Here is a tiny trained network, its code and every weight. The questions are about switching its units off for an input and a class, where a switched-off unit gives its printed mean instead of its output.

import numpy as np


def w(rows, s, z=0):
    codes = np.array(rows[::2]) - 128.0
    scale = np.full(codes.shape[1], s)
    scale[-1] = z or s
    return codes * scale


def norm(h):
    return h / np.sqrt((h * h).mean(-1, keepdims=True) + 1e-5)


def f(y):
    return np.maximum(y, 0)


def log_softmax(a):
    a = a - a.max(-1, keepdims=True)
    return a - np.log(np.exp(a).sum(-1, keepdims=True))


def net(x, mask):
    res = np.array(x, float).reshape(1, 7) / 4 @ E
    u = 0
    for l in range(4):
        y = f(norm(res) @ A[l][:, :-1].T + A[l][:, -1])
        res = res + np.where(mask[u : u + 8], y, B[l][:, -1]) @ B[l][:, :-1]
        u += 8
    return log_softmax(norm(res)[-1] @ U[:, :-1].T + U[:, -1])


A, B = {}, {}
E = w([
[113,147,133,100,48,164,43,56,152,94,79],'x0',
[86,133,106,217,117,116,172,118,155,198,2],'x1',
[129,139,120,125,122,119,137,122,120,136,136],'x2',
[137,131,134,133,130,136,126,133,126,122,122],'x3',
[79,141,106,222,137,181,109,104,129,119,173],'x4',
[141,173,154,157,118,103,48,192,191,201,162],'x5',
[196,34,212,205,53,103,159,84,134,145,191],'x6',
],0.0099)
A[0] = w([
[138,106,80,156,143,89,178,96,97,89,92,163],'0.n0',
[143,157,154,114,146,131,130,141,129,75,163,3],'0.n1',
[168,109,110,164,246,166,227,190,105,181,182,21],'0.n2',
[161,128,82,169,146,107,54,155,145,156,147,27],'0.n3',
[86,175,75,127,208,124,92,151,135,76,93,54],'0.n4',
[180,131,150,93,127,119,171,163,156,138,89,103],'0.n5',
[94,102,140,109,157,167,178,82,84,59,143,52],'0.n6',
[88,145,99,254,163,179,99,118,88,95,187,40],'0.n7',
],0.0098,0.0061)
B[0] = w([
[173,119,83,160,155,160,123,106,150,127,103,243],'0.n0',
[109,133,120,130,152,151,74,86,100,142,178,143],'0.n1',
[98,175,172,128,158,8,148,142,110,59,114,251],'0.n2',
[166,170,64,176,127,153,154,152,161,123,111,169],'0.n3',
[111,129,113,123,103,184,128,156,74,147,129,232],'0.n4',
[108,103,130,69,137,135,139,96,139,174,115,180],'0.n5',
[168,106,54,146,142,133,123,106,125,87,102,219],'0.n6',
[121,104,149,10,68,142,230,139,195,157,130,254],'0.n7',
],0.012,0.0059)
A[1] = w([
[149,156,117,132,82,204,38,31,139,103,113,66],'1.n0',
[193,94,166,183,86,94,150,89,136,129,156,103],'1.n1',
[108,146,128,128,120,155,124,127,108,68,251,58],'1.n2',
[145,132,151,115,134,145,109,113,128,85,178,43],'1.n3',
[127,173,164,145,151,137,85,165,177,162,184,68],'1.n4',
[89,152,145,116,60,158,98,75,153,106,121,1],'1.n5',
[186,113,156,82,146,101,132,112,103,163,105,80],'1.n6',
[158,120,94,94,127,136,119,157,140,92,164,50],'1.n7',
],0.011,0.0051)
B[1] = w([
[117,171,160,121,117,2,221,149,83,67,146,254],'1.n0',
[80,81,74,176,131,181,57,179,100,91,175,241],'1.n1',
[196,129,243,78,227,123,57,58,119,253,124,191],'1.n2',
[163,163,149,131,140,109,125,71,99,172,110,157],'1.n3',
[216,99,44,133,159,141,151,117,166,43,53,181],'1.n4',
[107,228,247,142,101,61,182,167,142,38,178,178],'1.n5',
[80,102,154,81,76,182,163,142,165,119,181,176],'1.n6',
[163,135,162,96,182,171,92,68,93,171,61,169],'1.n7',
],0.0086,0.0068)
A[2] = w([
[176,78,196,233,106,98,132,111,134,126,194,28],'2.n0',
[91,125,149,32,138,172,155,149,87,155,102,209],'2.n1',
[117,235,93,114,149,165,125,154,67,159,116,4],'2.n2',
[97,168,103,89,74,154,90,105,182,140,115,68],'2.n3',
[200,204,106,158,122,89,48,223,231,139,154,108],'2.n4',
[127,112,152,233,107,154,112,99,147,137,208,68],'2.n5',
[56,169,149,255,89,162,182,85,147,210,56,97],'2.n6',
[167,166,156,120,83,89,118,192,211,206,134,34],'2.n7',
],0.0093,0.0034)
B[2] = w([
[11,114,104,143,116,163,94,148,102,158,148,223],'2.n0',
[175,100,160,169,79,127,125,140,157,167,192,255],'2.n1',
[28,106,135,161,132,178,102,136,99,135,167,198],'2.n2',
[104,120,156,138,124,131,167,143,117,105,139,171],'2.n3',
[166,160,43,169,131,141,188,71,106,89,113,222],'2.n4',
[132,63,124,125,133,158,141,189,112,132,129,189],'2.n5',
[203,133,195,60,195,90,57,80,136,196,118,241],'2.n6',
[167,153,93,155,152,169,160,98,165,72,113,201],'2.n7',
],0.012,0.0064)
A[3] = w([
[63,12,146,138,67,83,133,98,165,140,162,128],'3.n0',
[110,144,152,146,154,73,84,95,102,209,50,6],'3.n1',
[153,117,222,195,163,60,141,174,143,162,84,87],'3.n2',
[125,98,165,48,70,163,242,160,228,157,140,144],'3.n3',
[69,178,111,151,141,254,100,198,86,155,137,46],'3.n4',
[113,178,177,143,6,103,100,89,154,90,74,72],'3.n5',
[52,189,91,40,127,171,82,212,54,163,96,1],'3.n6',
[20,165,134,133,241,83,183,224,138,104,163,140],'3.n7',
],0.0088,0.0045)
B[3] = w([
[130,181,99,136,51,217,116,216,131,151,104,226],'3.n0',
[203,164,187,122,163,158,66,139,150,165,154,171],'3.n1',
[156,195,201,128,124,87,104,42,62,147,163,193],'3.n2',
[142,146,103,35,99,188,220,99,255,119,206,254],'3.n3',
[137,83,60,158,65,156,107,98,144,122,106,196],'3.n4',
[61,147,149,140,190,48,156,219,139,57,143,178],'3.n5',
[89,24,124,174,85,152,98,208,92,129,167,167],'3.n6',
[74,151,175,193,55,144,118,150,171,100,123,244],'3.n7',
],0.0099,0.0071)
U = w([
[53,54,113,170,50,213,66,185,87,164,144,252],'0',
[65,202,230,147,115,5,192,186,101,50,150,35],'1',
[202,140,219,74,197,150,51,57,107,221,140,208],'2',
[125,122,120,62,55,178,198,115,203,155,158,17],'3',
[194,110,7,195,137,164,170,62,100,55,49,96],'4',
],0.015,0.0042)

Each question gives the input, the list of numbers given to net, and the class t.
The units are the neurons (one row each of A and B). Each row of codes is followed by its name. A weight is (code - 128) times the scale printed after its matrix; where a second scale follows, it is the last column's (A, B and U).
mask holds one flag per neuron, layer by layer. A switched-off neuron (its flag False) gives its mean, the last column of its row in B, instead of its output. The means were averaged over made-up inputs and are rounded, as every weight is.
A unit's drop is (log p(t) with every unit on - log p(t) with that unit switched off) / (log p(t) with every unit on - log p(t) with every unit switched off).
The circuit of an input: a set's keep is (log p(t) with only the set's units on - log p(t) with every unit switched off) / (log p(t) with every unit on - log p(t) with every unit switched off). Starting from the 12 units with the biggest drops (on a tie, the unit counted first), units are removed one at a time, each time the one whose removal leaves the highest keep (on an exact tie, the one counted first), for as long as the keep stays at least 0.8.
units of the circuit, in order: the units of the circuit, biggest drop first
k most important neurons: the k neurons with the biggest drops, biggest first
top k neurons in layer l: the k neurons of layer l with the biggest drops, biggest first
input [-2,-7,-1,-6,3,2,4], class 2: units of the circuit, in order	1.n2
input [1,5,6,-3,8,8,-2], class 3: top 4 neurons in layer 0	0.n7, 0.n2, 0.n0, 0.n6
input [-5,-2,4,-7,-5,-6,-1], class 4: 3 most important neurons	0.n6, 0.n0, 0.n7
input [-4,-8,7,-3,-8,-4,5], class 2: 3 most important neurons	0.n7, 1.n2, 1.n7
input [7,-8,-3,7,4,2,-7], class 2: 2 most important neurons	1.n2, 2.n0
input [-8,6,-2,2,7,8,4], class 1: 2 most important neurons	0.n2, 0.n0
input [-2,-5,1,-6,5,4,2], class 2: 3 most important neurons	1.n2, 1.n7, 0.n1
input [-2,7,-3,8,8,-7,7], class 3: 4 most important neurons	0.n7, 2.n2, 2.n6, 1.n2
input [-2,5,4,3,0,-5,-4], class 2: 2 most important neurons	2.n6, 1.n1
input [-2,7,1,-3,4,-2,7], class 0: 3 most important neurons	1.n1, 2.n0, 2.n5
input [6,4,4,8,-6,8,4], class 4: 2 most important neurons	2.n4, 2.n7
input [-4,3,6,5,-1,8,7], class 4: top 2 neurons in layer 2	2.n4, 2.n7
input [-7,3,-7,3,-5,8,-3], class 4: top 2 neurons in layer 1	1.n0, 1.n4
input [2,2,-8,-4,4,8,5], class 4: units of the circuit, in order	2.n4
input [-8,-3,1,-8,-4,0,-8], class 0: units of the circuit, in order	0.n4, 3.n6
input [0,1,-6,-7,-2,-3,2], class 4: 2 most important neurons	0.n7, 0.n0
input [2,0,0,-2,-1,-4,-3], class 4: top 2 neurons in layer 0	0.n6, 0.n0
input [-1,5,7,-4,-6,-7,4], class 4: top 2 neurons in layer 0	0.n0, 0.n7
input [-5,8,6,-1,-6,8,6], class 2: top 2 neurons in layer 0	0.n5, 0.n7
input [-6,3,8,-5,1,5,3], class 1: units of the circuit, in order	0.n2
